Here is a tiny trained network, its code and every weight. The questions are about switching its units off for an input and a class, where a switched-off unit gives its printed mean instead of its output.

import numpy as np


def w(rows, s, z=0):
    codes = np.array(rows[::2]) - 128.0
    scale = np.full(codes.shape[1], s)
    scale[-1] = z or s
    return codes * scale


def norm(h):
    return h / np.sqrt((h * h).mean(-1, keepdims=True) + 1e-5)


def f(y):
    return y / 2 * (1 + np.tanh(0.7978845608 * (y + 0.044715 * y**3)))


def log_softmax(a):
    a = a - a.max(-1, keepdims=True)
    return a - np.log(np.exp(a).sum(-1, keepdims=True))


def net(x, mask):
    res = np.array(x, float).reshape(1, 2) / 4 @ E
    u = 0
    for l in range(4):
        y = f(norm(res) @ A[l][:, :-1].T + A[l][:, -1])
        res = res + np.where(mask[u : u + 5], y, B[l][:, -1]) @ B[l][:, :-1]
        u += 5
    return log_softmax(norm(res)[-1] @ U[:, :-1].T + U[:, -1])


A, B = {}, {}
E = w([
[2,185,165,23],'x0',
[92,86,249,40],'x1',
],0.006)
A[0] = w([
[210,45,196,61,2],'0.n1',
[227,94,81,149,32],'0.n2',
[131,148,16,170,86],'0.n3',
[93,193,83,90,210],'0.n4',
[114,70,254,85,100],'0.n5',
],0.0065,0.0046)
B[0] = w([
[123,228,2,48,157],'0.n1',
[136,102,187,171,177],'0.n2',
[114,236,182,34,212],'0.n3',
[153,132,113,209,254],'0.n4',
[142,237,170,132,245],'0.n5',
],0.0067,0.0033)
A[1] = w([
[129,84,151,93,32],'1.n1',
[2,108,145,40,119],'1.n2',
[69,90,110,147,3],'1.n3',
[35,98,137,17,63],'1.n4',
[62,111,93,96,95],'1.n5',
],0.0065,0.0036)
B[1] = w([
[215,250,91,94,72],'1.n1',
[192,63,28,220,250],'1.n2',
[213,253,37,111,69],'1.n3',
[254,16,17,62,183],'1.n4',
[164,157,33,176,110],'1.n5',
],0.0059,0.0024)
A[2] = w([
[149,82,135,41,90],'2.n1',
[64,124,246,183,5],'2.n2',
[57,112,37,102,126],'2.n3',
[56,116,60,104,142],'2.n4',
[155,190,25,168,55],'2.n5',
],0.011,0.0025)
B[2] = w([
[210,254,104,201,184],'2.n1',
[33,102,167,53,168],'2.n2',
[171,69,166,200,183],'2.n3',
[231,6,136,190,171],'2.n4',
[148,225,182,21,253],'2.n5',
],0.0077,0.0049)
A[3] = w([
[96,87,55,171,4],'3.n1',
[173,79,51,85,73],'3.n2',
[243,2,62,149,76],'3.n3',
[90,57,64,146,20],'3.n4',
[154,13,65,71,148],'3.n5',
],0.0075,0.0033)
B[3] = w([
[188,179,221,227,96],'3.n1',
[125,187,227,162,106],'3.n2',
[140,46,235,193,254],'3.n3',
[228,254,131,240,106],'3.n4',
[193,226,131,204,141],'3.n5',
],0.0081,0.0037)
U = w([
[176,252,172,71,247],'0',
[204,74,234,209,228],'1',
[45,139,186,64,205],'2',
[66,105,25,197,2],'3',
[59,118,16,213,2],'4',
],0.011,0.0069)

Each question gives the input, the list of numbers given to net, and the class t.
The units are the neurons (one row each of A and B). Each row of codes is followed by its name. A weight is (code - 128) times the scale printed after its matrix; where a second scale follows, it is the last column's (A, B and U).
mask holds one flag per neuron, layer by layer. A switched-off neuron (its flag False) gives its mean, the last column of its row in B, instead of its output. The means were averaged over made-up inputs and are rounded, as every weight is.
A unit's drop is (log p(t) with every unit on - log p(t) with that unit switched off) / (log p(t) with every unit on - log p(t) with every unit switched off).
The circuit of an input: a set's keep is (log p(t) with only the set's units on - log p(t) with every unit switched off) / (log p(t) with every unit on - log p(t) with every unit switched off). Starting from the 12 units with the biggest drops (on a tie, the unit counted first), units are removed one at a time, each time the one whose removal leaves the highest keep (on an exact tie, the one counted first), for as long as the keep stays at least 0.8.
units of the circuit, in order: the units of the circuit, biggest drop first
top k neurons: the k neurons with the biggest drops, biggest first
k most important neurons of layer l: the k neurons of layer l with the biggest drops, biggest first
drop of u: that unit's drop, to one decimal
input [4,7], class 0: units of the circuit, in order	(1.n4, 2.n1)
input [-2,-3], class 2: top 2 neurons	(1.n2, 0.n1)
input [-3,4], class 0: units of the circuit, in order	(0.n1)
input [-3,-3], class 2: 3 most important neurons of layer 2	(2.n1, 2.n4, 2.n3)
input [-1,-4], class 0: top 2 neurons	(3.n3, 2.n5)
input [4,-3], class 1: 2 most important neurons of layer 0	(0.n5, 0.n2)
input [-6,7], class 0: top 2 neurons	(0.n1, 3.n3)
input [-2,8], class 0: units of the circuit, in order	(0.n1, 2.n1)
input [6,6], class 0: top 2 neurons	(0.n5, 2.n1)
input [-7,-8], class 0: units of the circuit, in order	(2.n5, 0.n3)
input [6,3], class 1: top 2 neurons	(1.n2, 1.n4)
input [6,5], class 1: top 4 neurons	(1.n2, 1.n4, 0.n3, 2.n5)
input [-2,2], class 2: top 3 neurons	(0.n5, 1.n4, 2.n1)
input [7,-3], class 1: units of the circuit, in order	(2.n4)
input [-3,3], class 2: top 2 neurons	(0.n5, 1.n4)
input [3,-2], class 2: top 4 neurons	(0.n4, 1.n4, 1.n2, 0.n1)
input [3,6], class 0: top 2 neurons	(0.n5, 1.n4)
input [4,-1], class 1: 2 most important neurons of layer 0	(0.n5, 0.n2)
input [8,-6], class 1: top 3 neurons	(2.n4, 2.n3, 0.n5)
input [1,-2], class 2: top 3 neurons	(0.n4, 1.n2, 1.n4)
input [5,3], class 1: top 3 neurons	(1.n2, 1.n4, 0.n3)
input [-3,1], class 2: top 2 neurons	(1.n2, 1.n4)
input [-7,7], class 0: 3 most important neurons of layer 2	(2.n4, 2.n3, 2.n1)
input [2,0], class 2: top neuron	(0.n4)
input [1,-3], class 2: 2 most important neurons of layer 1	(1.n2, 1.n4)
input [-5,5], class 0: 2 most important neurons of layer 0	(0.n1, 0.n4)
input [-4,6], class 0: 2 most important neurons of layer 0	(0.n1, 0.n4)
input [5,-3], class 1: most important neuron of layer 0	(0.n5)
input [-4,8], class 0: drop of 0.n1	0.6
input [2,1], class 2: drop of 2.n4	0.0
